Both labels of each row
[ 0.14  1.37  1.80 -0.23 -1.70 -0.24  1.14  0.81  0.60  0.22  1.99 -3.78
  0.75  3.31 -0.51  1.00 -1.21  0.35  1.99 -1.75  0.05  0.37 -1.15  1.10
 -1.57  0.97 -2.03  0.68  0.84 -2.12 -2.31  1.24  1.12  1.54 -3.34 -0.58
  3.20 -0.48 -2.40  1.92 -0.30  0.41 -1.94  1.04 -1.55  2.35 -0.48  0.30
  3.05 -0.94 -0.06]  <9>, lut
[ 3.12  1.76  4.86  0.18  0.69 -1.85  4.53  0.89  2.59  1.37  2.99 -1.13
 -1.67  1.84  0.30 -1.70 -1.64 -2.87 -2.45  1.25 -1.40  1.45  3.79 -3.53
 -0.96  1.04  0.09 -1.19  2.42  1.26 -1.39  3.16 -0.26 -0.90 -4.81 -2.53
  0.18  1.17 -1.65  0.45 -1.60 -0.55  0.46  1.74 -0.97  1.22 -1.47  1.95
 -4.76 -2.00  0.19]  <7>, lut
[ 1.29  1.99  1.05 -0.70 -2.99  0.26  2.43  0.52  0.01  0.71 -1.20 -1.05
 -1.67  2.75  1.06 -1.99 -0.99 -2.01 -0.02 -0.05  0.61  0.63 -0.40  1.41
  0.99  0.38 -1.96  1.14  2.02  1.20 -0.51  2.49 -1.03 -0.21 -1.35 -1.97
  2.69  1.59 -1.78 -0.44  0.55 -0.45  0.92 -0.77 -3.09  1.04 -2.64 -0.21
 -5.53 -1.18 -0.81]  <7>, lut
[-2.35  0.29 -0.61 -1.77 -1.52 -0.11 -0.82  0.76 -0.51  2.35  2.73 -3.36
 -1.13  3.22 -0.97  1.28 -0.23  0.87 -1.44  0.42 -1.36 -0.27 -2.76  2.65
 -0.48  0.24 -0.27  1.17  0.61 -1.53 -0.59  1.46 -0.76  0.86  0.06 -0.49
  2.70  0.47 -1.79  1.55  0.52 -2.04 -0.36 -0.34  0.42  3.32 -1.44 -2.38
 -0.84 -0.77  0.19]  <9>, lut
[-0.50  2.61 -2.77  0.32 -5.50  0.88  0.29  0.65 -0.94  2.16  1.32  0.08
 -0.71 -0.10 -2.84  0.12 -2.34 -0.17 -1.20  0.73 -1.66 -2.40  1.37  2.80
 -0.67 -0.99 -2.14  1.54  0.42  0.99  1.06 -0.03  0.24 -1.73 -0.43  0.16
  3.27  2.58 -2.54 -1.53  0.07 -0.34  2.66  0.63 -3.07  0.06 -1.33 -0.01
  3.56 -1.21  0.96]  <9>, Tode
[-1.19  0.16 -1.11 -1.00 -3.31 -0.44 -1.46  1.98 -1.64  0.98  0.60  0.72
  1.12  1.64  0.17 -0.90 -0.80 -1.33 -0.45  0.63 -2.19 -1.75 -0.18  2.30
  0.70 -0.92 -1.53  1.38  0.67 -0.10 -1.36  0.43 -0.63 -2.33  0.00 -0.27
  0.93  1.23 -1.88  1.62  0.77  0.27  0.42  0.60  1.05  1.60 -1.24 -0.75
 -6.12 -1.78  0.05]  <9>, lut
[ 1.01  0.02  3.00  0.89 -1.24 -0.44 -0.89  0.26 -0.26 -0.84  0.64 -0.47
 -1.04  3.53  0.71 -2.21 -0.97 -1.08  0.45 -1.81  1.15 -0.80 -0.05 -0.78
  1.21 -0.32 -1.52  0.55  1.32 -0.22 -2.13  0.44 -0.33  0.14 -2.51 -2.09
  1.49 -0.58 -0.67  0.00  0.22  0.95 -1.58 -0.92 -1.30  1.48 -0.75  0.76
 -3.86 -0.57 -0.03]  <7>, lut
[ 1.93  1.56  0.14 -1.40 -2.36  0.01  0.94  1.09 -0.93 -0.40 -0.63 -0.84
 -1.89  2.37  1.00 -0.60 -1.27 -0.79 -0.60 -0.47  0.70 -2.96 -0.69  0.12
  0.48 -0.32  0.25  0.10  2.46  1.78 -0.81  0.74 -2.36  0.61 -1.20 -1.89
  2.83  1.33 -0.19 -1.23 -0.31  0.22 -0.02 -0.85 -3.62 -2.06  0.56  2.32
 -3.52  0.50  0.46]  <7>, lut
[ 0.34  0.58 -0.55  0.51 -2.11  0.55  0.16  0.77  1.73  0.12  0.05 -1.39
  2.33  2.72  1.73 -1.63 -1.58 -1.01  2.18 -2.73  0.87  2.34 -2.16 -0.35
 -0.79  0.89 -0.80  0.22  2.85  2.53 -1.04 -0.59 -0.74 -0.82 -5.11 -0.38
 -0.70  0.32 -1.06  0.47 -0.63  2.62 -1.63 -1.26 -0.61 -1.86 -0.56  2.71
  2.27 -1.62 -0.28]  <7>, lut
[-1.31  1.10  0.25 -0.31 -0.88 -0.93  1.11  0.85 -1.03  1.40  2.08 -2.87
  0.35  3.07  0.42  0.89 -0.21  0.40  1.40 -0.15 -0.99  0.73 -1.45  1.95
 -0.40  1.23  0.11  1.66  1.59 -1.49 -1.58  0.98  0.75 -0.16 -0.97 -0.36
  1.58  0.46 -1.87  1.63 -0.23 -0.14 -0.06  0.79  0.41  1.76  1.18 -0.14
 -0.30 -0.70  0.87]  <9>, lut
[-1.72  1.07  0.03 -0.67 -3.53  0.74  0.79  0.87 -0.22  0.27 -2.48  0.24
  1.08  1.61 -0.07 -1.92 -0.57 -2.55  0.36 -0.66  0.19 -1.06  0.16  2.51
 -0.20 -0.91 -1.75 -0.42  0.47  2.32  0.12  0.66  0.22 -1.30  1.16  0.54
  4.07  2.13 -1.82 -0.65  0.68 -2.86  2.02 -1.17 -2.73 -0.09 -3.57 -1.57
  1.29 -3.51 -2.58]  <7>, Tode
[ 2.42  2.83 -1.21 -1.34 -3.23  0.29  2.40  0.63  0.72  2.32  0.70 -2.50
 -3.80  2.12 -0.01 -0.48 -1.70  0.16 -2.69  1.02 -0.45  0.42 -1.43  1.40
  0.40  0.66 -1.17  1.07  2.59  0.52  0.53  3.12 -2.90  1.46 -1.69 -3.12
  1.85  1.84 -0.66 -1.11  0.21  0.22  1.55 -0.42 -3.87  0.88 -0.84  1.16
 -4.89  0.38  1.69]  <12>, lut
[ 1.33  0.76 -0.48  2.21 -0.02  0.19 -0.02 -0.57 -0.53  0.15  0.40  0.24
 -1.13  0.85  1.25 -1.68 -1.01  0.20  0.85 -1.13  1.62  1.36 -0.54 -1.05
  1.24  0.94 -1.05  1.44  3.27  1.56  0.67 -1.09 -0.49 -1.38 -3.23 -1.14
 -1.46  0.77  0.34 -1.79 -1.03  2.89  0.66 -0.98 -0.67 -2.23  1.25  2.47
  1.15  0.95  2.11]  <7>, Makaz
[ 1.47  1.08 -1.79  3.02 -0.46 -0.40 -0.99  0.82 -3.02  0.31  2.60  2.02
 -0.43 -1.88 -2.93  0.09 -3.01 -0.36 -1.35 -0.20 -0.49 -2.02  2.46 -0.85
  0.03 -0.80 -2.53  0.70  3.38 -0.74  1.21 -0.97 -0.95 -0.86 -4.49 -1.77
 -1.26  1.88 -1.95 -1.04 -0.21  3.31  1.09  1.68 -1.10  0.35  1.74  2.72
  2.71  1.42  4.69]  <12>, Makaz
[ 3.64  1.17 -0.07  1.87  0.08 -0.24  0.39 -0.81 -0.09 -0.13  1.52  0.40
 -1.04 -1.19 -0.53 -0.68 -1.63  0.42 -0.75 -1.37  0.71 -0.02  0.89 -1.54
  0.44 -0.40 -1.45  0.91  0.79 -1.62 -0.18  0.09 -0.89  0.31 -4.82 -1.69
 -2.67 -0.31 -0.04 -0.18 -0.66  3.69 -0.61  1.25 -0.39  1.25  0.92  3.47
 -1.22  2.07  3.48]  <12>, Makaz
[ 1.32  1.01 -1.89 -0.22 -4.29  0.34 -1.25  0.98 -0.78  1.04  0.04 -0.81
  0.64  1.81 -1.21 -0.83 -1.88 -0.47 -0.63 -1.71 -0.35 -0.65 -2.02  2.38
  0.29 -1.30 -3.96  1.53  0.60 -1.96 -0.97  1.64 -2.11  0.29 -2.73 -1.64
  0.51  0.34 -2.17  1.00  1.62  2.09 -0.87 -0.55 -1.47  3.87 -2.46 -0.11
 -4.61 -0.74  1.52]  <9>, lut
